Below is a small trained network, with its code and all its weights. Each question gives an input and a class and asks what happens when units are switched off, that is, made to give their printed mean instead of their output.

import numpy as np


def w(rows, s, z=0):
    codes = np.array(rows[::2]) - 128.0
    scale = np.full(codes.shape[1], s)
    scale[-1] = z or s
    return codes * scale


def norm(h):
    return h / np.sqrt((h * h).mean(-1, keepdims=True) + 1e-5)


def f(y):
    return y / 2 * (1 + np.tanh(0.7978845608 * (y + 0.044715 * y**3)))


def log_softmax(a):
    a = a - a.max(-1, keepdims=True)
    return a - np.log(np.exp(a).sum(-1, keepdims=True))


def net(x, mask):
    res = np.array(x, float).reshape(1, 4) / 4 @ E
    u = 0
    for l in range(2):
        y = f(norm(res) @ A[l][:, :-1].T + A[l][:, -1])
        res = res + np.where(mask[u : u + 3], y, B[l][:, -1]) @ B[l][:, :-1]
        u += 3
    return log_softmax(norm(res)[-1] @ U[:, :-1].T + U[:, -1])


A, B = {}, {}
E = w([
[223,118,160,197,130,95,205,168,95,189],'x0',
[203,166,160,83,72,105,206,119,123,82],'x1',
[180,243,165,53,155,254,90,147,152,171],'x2',
[125,217,149,154,53,117,156,236,167,40],'x3',
],0.0078)
A[0] = w([
[161,109,112,222,14,14,180,254,89,59,81],'0.n0',
[114,149,148,26,93,167,76,55,116,87,97],'0.n1',
[201,118,190,3,169,227,144,57,53,160,252],'0.n2',
],0.006,0.0023)
B[0] = w([
[54,173,183,246,99,160,172,185,151,222,254],'0.n0',
[99,158,155,110,102,123,149,70,162,65,177],'0.n1',
[135,136,120,163,79,120,211,201,65,117,252],'0.n2',
],0.011,0.0065)
A[1] = w([
[105,120,98,182,85,2,85,109,202,140,136],'1.n0',
[50,154,158,201,207,239,124,182,95,227,254],'1.n1',
[181,243,171,90,171,209,93,212,117,197,151],'1.n2',
],0.0082,0.0038)
B[1] = w([
[99,110,115,64,44,93,144,248,99,51,163],'1.n0',
[177,188,64,98,154,88,225,106,74,162,253],'1.n1',
[147,213,235,198,53,63,75,210,215,83,188],'1.n2',
],0.011,0.014)
U = w([
[37,5,38,80,103,65,33,202,141,45,69],'0',
[244,207,200,208,113,180,23,190,212,58,17],'1',
[42,194,105,69,182,224,87,46,174,63,65],'2',
[162,215,161,232,58,42,247,254,101,138,245],'3',
[252,72,26,160,255,175,169,57,17,230,102],'4',
[206,18,200,221,215,224,34,69,186,200,1],'5',
],0.0081,0.0058)

Each question gives the input, the list of numbers given to net, and the class t.
The units are the neurons (one row each of A and B). Each row of codes is followed by its name. A weight is (code - 128) times the scale printed after its matrix; where a second scale follows, it is the last column's (A, B and U).
mask holds one flag per neuron, layer by layer. A switched-off neuron (its flag False) gives its mean, the last column of its row in B, instead of its output. The means were averaged over made-up inputs and are rounded, as every weight is.
A unit's drop is (log p(t) with every unit on - log p(t) with that unit switched off) / (log p(t) with every unit on - log p(t) with every unit switched off).
The circuit of an input: a set's keep is (log p(t) with only the set's units on - log p(t) with every unit switched off) / (log p(t) with every unit on - log p(t) with every unit switched off). Starting from all 6 units, units are removed one at a time, each time the one whose removal leaves the highest keep (on an exact tie, the one counted first), for as long as the keep stays at least 0.8.
circuit, biggest first: the units of the circuit, biggest drop first
unit that matters most: the unit with the biggest drop
top k neurons: the k neurons with the biggest drops, biggest first
k most important neurons of layer l: the k neurons of layer l with the biggest drops, biggest first
drop of u: that unit's drop, to one decimal
input [-8,2,6,7], class 1: unit that matters most -> 1.n1
input [2,-2,6,8], class 1: 2 most important neurons of layer 0 -> (0.n2, 0.n0)
input [-6,1,1,-7], class 2: top 4 neurons -> (0.n1, 0.n0, 1.n1, 1.n2)
input [3,-2,-4,-5], class 4: top 2 neurons -> (1.n2, 0.n1)
input [-2,-4,-4,-5], class 0: top 4 neurons -> (0.n0, 1.n1, 1.n0, 0.n2)
input [-3,-6,-6,-7], class 0: circuit, biggest first -> (0.n0, 1.n1)
input [-5,5,8,6], class 1: circuit, biggest first -> (1.n1, 0.n0)
input [-3,3,-7,-7], class 0: circuit, biggest first -> (1.n1, 0.n0)
input [-8,3,4,-5], class 2: circuit, biggest first -> (0.n1, 1.n2)
input [-6,0,0,-4], class 2: circuit, biggest first -> (0.n0, 1.n1, 1.n0)
input [1,-2,1,-8], class 4: top 2 neurons -> (1.n2, 0.n0)
input [-5,-7,1,-1], class 2: 2 most important neurons of layer 0 -> (0.n0, 0.n2)
input [1,3,-2,-5], class 4: top 4 neurons -> (1.n2, 1.n0, 0.n0, 0.n1)
input [4,-8,-1,-2], class 4: circuit, biggest first -> (1.n2, 0.n0)
input [-2,-1,2,3], class 1: circuit, biggest first -> (0.n0, 1.n1, 0.n2)
input [-1,2,4,7], class 1: top 2 neurons -> (1.n2, 0.n2)
input [8,1,-3,-4], class 4: 2 most important neurons of layer 1 -> (1.n2, 1.n1)
input [-5,-4,-2,-4], class 0: most important neuron of layer 1 -> (1.n1)
input [-6,-2,-1,2], class 0: top 2 neurons -> (0.n0, 1.n1)
input [5,0,0,-8], class 4: 2 most important neurons of layer 1 -> (1.n2, 1.n0)
input [-4,0,0,0], class 2: top neuron -> (1.n2)
input [-6,5,-4,-8], class 0: top 2 neurons -> (1.n1, 0.n0)
input [-6,-5,-7,0], class 0: drop of 0.n2 -> 0.0
input [-2,2,-8,-5], class 0: drop of 0.n2 -> 0.1
input [4,0,-2,-6], class 4: drop of 1.n2 -> 0.5
input [-7,-8,-1,4], class 0: drop of 0.n0 -> 0.6
input [-6,-7,-5,4], class 0: most important neuron of layer 1 -> (1.n2)
